Below is a small trained network, with its code and all its weights. Each question gives an input and a target symbol and asks what happens when units are switched off, that is, made to give their printed mean instead of their output.

import numpy as np


def w(rows, s, z=0):
    codes = np.array(rows[::2]) - 128.0
    scale = np.full(codes.shape[1], s)
    scale[-1] = z or s
    return codes * scale


def f(y):
    return np.maximum(y, 0)


def softmax(a):
    e = np.exp(a - a.max(-1, keepdims=True))
    return e / e.sum(-1, keepdims=True)


def log_softmax(a):
    a = a - a.max(-1, keepdims=True)
    return a - np.log(np.exp(a).sum(-1, keepdims=True))


def net(x, mask):
    ids = ['Σαβγεζηλμξπφω'.index(c) for c in x.split()]
    T = len(ids)
    res = E[ids] + P[:T]
    u = 0
    for l in range(2):
        r = res
        for j in range(3):
            rows = slice(2 * j, 2 * j + 2)
            q, k, v = (r @ M[l][rows].T for M in (Q, K, V))
            z = softmax(np.where(np.tri(T) > 0, q @ k.T / 2**0.5, -1e9)) @ v
            o = O[l][rows]
            res = res + np.where(mask[u + j], z, o[:, -1]) @ o[:, :-1]
        u += 3
        y = f(res @ A[l][:, :-1].T + A[l][:, -1])
        res = res + np.where(mask[u : u + 8], y, B[l][:, -1]) @ B[l][:, :-1]
        u += 8
    return log_softmax(res[-1] @ U[:, :-1].T + U[:, -1])


Q, K, V, O, A, B = {}, {}, {}, {}, {}, {}
E = w([
[120,174,32,75,106,61,121,140,148,126,98],'Σ',
[125,55,114,63,125,171,129,89,165,151,66],'α',
[195,202,152,143,194,82,106,106,161,112,150],'β',
[161,135,95,94,99,167,98,92,185,158,236],'γ',
[198,129,234,145,159,83,122,87,129,77,130],'ε',
[138,154,180,152,157,185,162,105,107,206,158],'ζ',
[201,182,172,107,149,52,148,75,98,94,174],'η',
[188,32,128,194,77,79,103,121,128,131,112],'λ',
[191,142,100,153,119,151,154,251,169,139,145],'μ',
[116,94,165,101,96,26,105,35,142,163,101],'ξ',
[116,93,71,130,225,177,121,115,76,79,134],'π',
[44,120,120,131,124,138,132,139,128,109,175],'φ',
[109,184,98,177,63,145,74,48,131,116,80],'ω',
],0.02)
P = w([
[142,118,169,72,111,86,36,255,14,147,119],'0',
[129,121,112,110,146,135,89,165,83,126,105],'1',
[135,118,95,132,141,132,114,144,94,159,115],'2',
[128,126,90,139,149,135,132,130,114,164,111],'3',
[129,113,91,156,152,132,148,109,126,159,108],'4',
[131,115,95,165,142,128,160,98,144,155,108],'5',
[130,116,99,168,137,119,182,92,158,149,108],'6',
[131,120,96,174,130,124,193,83,175,150,111],'7',
[131,140,92,178,122,120,210,70,170,146,116],'8',
[135,145,84,167,109,115,239,72,170,143,114],'9',
],0.011)
Q[0] = w([
[180,227,251,39,156,92,97,145,155,5,138],'0.h0',
[198,83,86,31,148,54,138,28,70,190,62],'0.h0',
[143,146,160,188,247,189,164,137,84,17,197],'0.h1',
[248,207,216,89,200,72,55,111,63,8,128],'0.h1',
[81,154,213,102,124,129,125,253,149,214,100],'0.h2',
[192,171,213,71,97,179,67,161,118,92,161],'0.h2',
],0.0062)
K[0] = w([
[143,142,154,105,128,127,47,178,75,128,128],'0.h0',
[64,132,165,111,124,118,91,127,145,112,164],'0.h0',
[173,118,111,104,167,160,86,133,93,141,111],'0.h1',
[121,118,146,72,127,125,8,172,70,125,135],'0.h1',
[141,128,104,125,141,151,58,131,97,139,134],'0.h2',
[136,138,146,94,137,110,123,149,74,122,110],'0.h2',
],0.015)
V[0] = w([
[163,166,107,60,182,142,147,76,84,104,131],'0.h0',
[124,53,176,75,103,196,121,114,134,100,87],'0.h0',
[142,117,36,51,98,138,144,134,169,185,192],'0.h1',
[30,132,149,114,191,183,84,153,98,58,129],'0.h1',
[138,128,132,107,155,111,164,157,94,131,98],'0.h2',
[253,144,97,133,126,175,61,72,116,199,101],'0.h2',
],0.0066)
O[0] = w([
[138,194,177,26,124,132,112,95,88,153,112,118],'0.h0',
[152,109,129,106,105,207,154,96,24,97,188,249],'0.h0',
[138,32,88,96,129,54,142,155,137,1,139,239],'0.h1',
[157,178,87,106,41,125,169,173,186,138,147,171],'0.h1',
[126,86,155,126,143,115,92,136,86,102,125,118],'0.h2',
[102,144,157,169,129,180,20,142,228,98,185,202],'0.h2',
],0.0078,0.0011)
A[0] = w([
[127,170,18,92,126,53,69,150,121,171,177,165],'0.n0',
[151,165,136,253,198,117,107,39,154,149,179,3],'0.n1',
[120,118,150,150,196,145,124,143,68,130,210,109],'0.n2',
[186,190,176,156,45,226,190,199,114,211,163,129],'0.n3',
[64,162,130,66,132,136,136,208,144,146,103,142],'0.n4',
[161,72,243,196,86,108,144,112,163,124,73,49],'0.n5',
[35,132,167,128,89,101,76,93,80,97,114,75],'0.n6',
[69,96,96,82,63,179,72,121,137,159,62,44],'0.n7',
],0.0064,0.0046)
B[0] = w([
[90,105,178,153,126,72,85,123,153,105,98,253],'0.n0',
[142,104,129,30,105,140,170,196,69,97,138,244],'0.n1',
[94,48,78,113,145,220,125,123,155,110,129,192],'0.n2',
[118,64,252,185,173,182,146,130,141,48,140,194],'0.n3',
[73,88,103,171,173,136,125,131,48,148,97,186],'0.n4',
[121,213,39,93,127,108,105,106,99,154,164,202],'0.n5',
[152,87,254,121,63,148,161,96,169,111,203,174],'0.n6',
[146,113,162,76,85,134,167,213,123,85,112,199],'0.n7',
],0.0075,0.0039)
Q[1] = w([
[57,96,114,100,64,154,114,66,131,176,96],'1.h0',
[115,70,98,180,122,166,140,132,136,114,90],'1.h0',
[114,70,96,120,97,144,137,117,139,161,84],'1.h1',
[249,161,133,71,149,148,141,121,145,125,104],'1.h1',
[22,127,108,171,124,95,129,166,106,133,174],'1.h2',
[34,59,93,96,120,155,138,129,150,136,81],'1.h2',
],0.012)
K[1] = w([
[118,141,90,127,57,171,147,76,148,172,127],'1.h0',
[183,145,72,177,102,187,160,153,186,103,100],'1.h0',
[110,106,63,96,99,155,217,114,154,91,149],'1.h1',
[115,94,181,51,153,166,60,192,72,92,141],'1.h1',
[149,149,77,147,149,61,244,162,151,171,77],'1.h2',
[104,139,56,107,122,169,238,40,168,88,125],'1.h2',
],0.011)
V[1] = w([
[116,142,129,150,94,148,131,105,112,99,64],'1.h0',
[216,147,106,143,183,125,133,88,234,83,127],'1.h0',
[30,147,161,164,164,147,146,151,172,134,209],'1.h1',
[146,99,153,133,123,71,139,82,175,113,135],'1.h1',
[137,123,60,180,199,110,106,90,42,129,203],'1.h2',
[61,118,203,116,66,104,157,61,124,144,254],'1.h2',
],0.0083)
O[1] = w([
[54,161,173,102,83,166,162,109,118,83,156,157],'1.h0',
[142,120,169,137,95,95,95,183,63,137,121,2],'1.h0',
[154,99,132,56,112,112,204,183,128,132,160,122],'1.h1',
[153,106,144,85,223,188,100,93,159,105,54,103],'1.h1',
[29,156,158,111,169,120,74,150,75,100,255,123],'1.h2',
[48,64,100,169,121,88,194,95,156,172,149,159],'1.h2',
],0.0093,0.0054)
A[1] = w([
[178,64,130,197,117,93,157,132,173,195,106,26],'1.n0',
[79,173,95,254,140,174,138,135,147,81,159,34],'1.n1',
[213,164,73,179,76,114,144,77,156,188,152,87],'1.n2',
[132,71,131,121,163,121,154,212,29,144,96,17],'1.n3',
[161,202,155,116,123,56,106,92,190,243,125,44],'1.n4',
[41,70,117,164,126,167,140,103,119,164,116,120],'1.n5',
[149,166,92,236,127,177,146,211,114,117,116,25],'1.n6',
[108,126,145,163,37,119,75,77,159,146,79,3],'1.n7',
],0.0078,0.0053)
B[1] = w([
[90,188,136,142,138,206,116,118,96,56,115,166],'1.n0',
[157,85,168,109,43,102,69,93,98,171,91,185],'1.n1',
[125,99,96,164,147,166,26,147,86,154,166,181],'1.n2',
[90,109,189,136,100,82,111,89,146,84,161,155],'1.n3',
[78,30,169,2,96,98,59,132,92,143,130,163],'1.n4',
[200,220,127,150,135,93,111,188,137,170,84,255],'1.n5',
[47,64,163,88,142,68,161,88,127,165,104,147],'1.n6',
[71,164,164,108,178,84,164,160,92,143,225,174],'1.n7',
],0.0083,0.0087)
U = w([
[101,180,93,157,149,97,99,96,161,49,87,51],'Σ',
[134,34,92,104,65,200,156,120,95,120,67,222],'α',
[184,167,115,147,155,107,133,158,124,129,133,181],'β',
[95,75,86,158,127,149,97,94,248,105,195,128],'γ',
[164,152,131,102,125,121,106,168,106,199,119,97],'ε',
[164,117,181,178,191,169,159,146,117,184,159,166],'ζ',
[106,157,102,176,198,140,138,110,125,159,116,190],'η',
[159,111,88,255,101,115,64,112,98,160,122,193],'λ',
[109,58,166,197,120,80,142,139,124,64,117,51],'μ',
[65,79,137,122,154,114,108,56,117,182,107,3],'ξ',
[49,138,103,115,181,184,116,146,73,70,169,87],'π',
[93,101,35,118,97,75,183,199,94,150,131,225],'φ',
[101,204,177,177,39,119,92,102,170,108,122,127],'ω',
],0.0064,0.003)

Each question gives the input, a string of symbols that net reads in full, and the target symbol t.
The units are the heads (2 rows each of Q, K, V and O) and the neurons (one row each of A and B). Each row of codes is followed by its name. A weight is (code - 128) times the scale printed after its matrix; where a second scale follows, it is the last column's (O, A, B and U).
mask holds one flag per unit, layer by layer, with each layer's heads first. A switched-off unit (its flag False) gives its mean, the last column of its rows in O or B, instead of its output. The means were averaged over made-up inputs and are rounded, as every weight is.
A unit's drop is (log p(t) with every unit on - log p(t) with that unit switched off) / (log p(t) with every unit on - log p(t) with every unit switched off).
The circuit of an input: a set's keep is (log p(t) with only the set's units on - log p(t) with every unit switched off) / (log p(t) with every unit on - log p(t) with every unit switched off). Starting from the 12 units with the biggest drops (on a tie, the unit counted first), units are removed one at a time, each time the one whose removal leaves the highest keep (on an exact tie, the one counted first), for as long as the keep stays at least 0.8.
circuit, biggest first: the units of the circuit, biggest drop first
top k neurons: the k neurons with the biggest drops, biggest first
top k neurons in layer l: the k neurons of layer l with the biggest drops, biggest first
which heads matter: for each layer, one digit per head in row order, 1 if its drop is at least 0.15 and else 0, layers parted by /
input η ζ λ α φ, target φ: top 3 neurons in layer 0 : 0.n1, 0.n2, 0.n3
input π α λ φ α φ η, target ω: top 2 neurons in layer 0 : 0.n3, 0.n4
input β ζ ζ ζ γ φ μ α η, target ε: circuit, biggest first : 0.h0, 1.n4, 1.h2, 1.h0
input λ φ η, target π: which heads matter : 110 / 001
input α φ α Σ γ φ, target α: circuit, biggest first : 0.n0, 1.h2, 0.h1
input γ α λ φ φ φ η, target μ: which heads matter : 011 / 100
input φ φ Σ ω ω φ φ ω φ, target ω: circuit, biggest first : 1.h0, 1.n1, 1.n5
input η ω ε α α π, target π: which heads matter : 100 / 001
input η φ ω ω η α μ λ φ π, target π: which heads matter : 000 / 001
input γ ξ η, target μ: circuit, biggest first : 0.h1, 1.h0, 1.n3
input φ φ φ ω α ω γ φ, target ω: which heads matter : 001 / 110
input ε ω ε γ φ ξ ω α η, target ζ: circuit, biggest first : 0.h1, 0.n3
input φ α φ η α π φ α, target π: top 2 neurons in layer 1 : 1.n5, 1.n1
input ξ φ φ α π α, target π: top 3 neurons in layer 0 : 0.n2, 0.n7, 0.n6
input φ φ φ φ, target φ: circuit, biggest first : 1.h1
input α φ β, target λ: top 2 neurons : 1.n2, 0.n7
input ε α η φ Σ π π β, target ζ: top 2 neurons : 0.n3, 0.n1
input π ε β φ η, target ω: top 3 neurons : 0.n0, 0.n3, 0.n4
input ζ φ α η, target φ: top 2 neurons in layer 0 : 0.n3, 0.n1
input π φ β φ η φ β, target ω: circuit, biggest first : 0.h1, 1.h1
input φ η η φ Σ, target Σ: which heads matter : 000 / 011
input β ε λ φ ε, target ε: top 2 neurons : 1.n4, 0.n5
input π α φ φ π ε λ φ, target π: which heads matter : 011 / 011
input φ α φ, target α: circuit, biggest first : 1.h2, 0.h0, 0.n7
input α λ φ π ε, target λ: circuit, biggest first : 1.h1, 0.n7, 1.n2, 1.h2
input φ α ε φ α φ φ α, target φ: circuit, biggest first : 0.h0, 1.h2, 0.n2, 1.h1
input η ω α φ λ μ φ, target λ: top 3 neurons : 0.n5, 1.n5, 1.n1
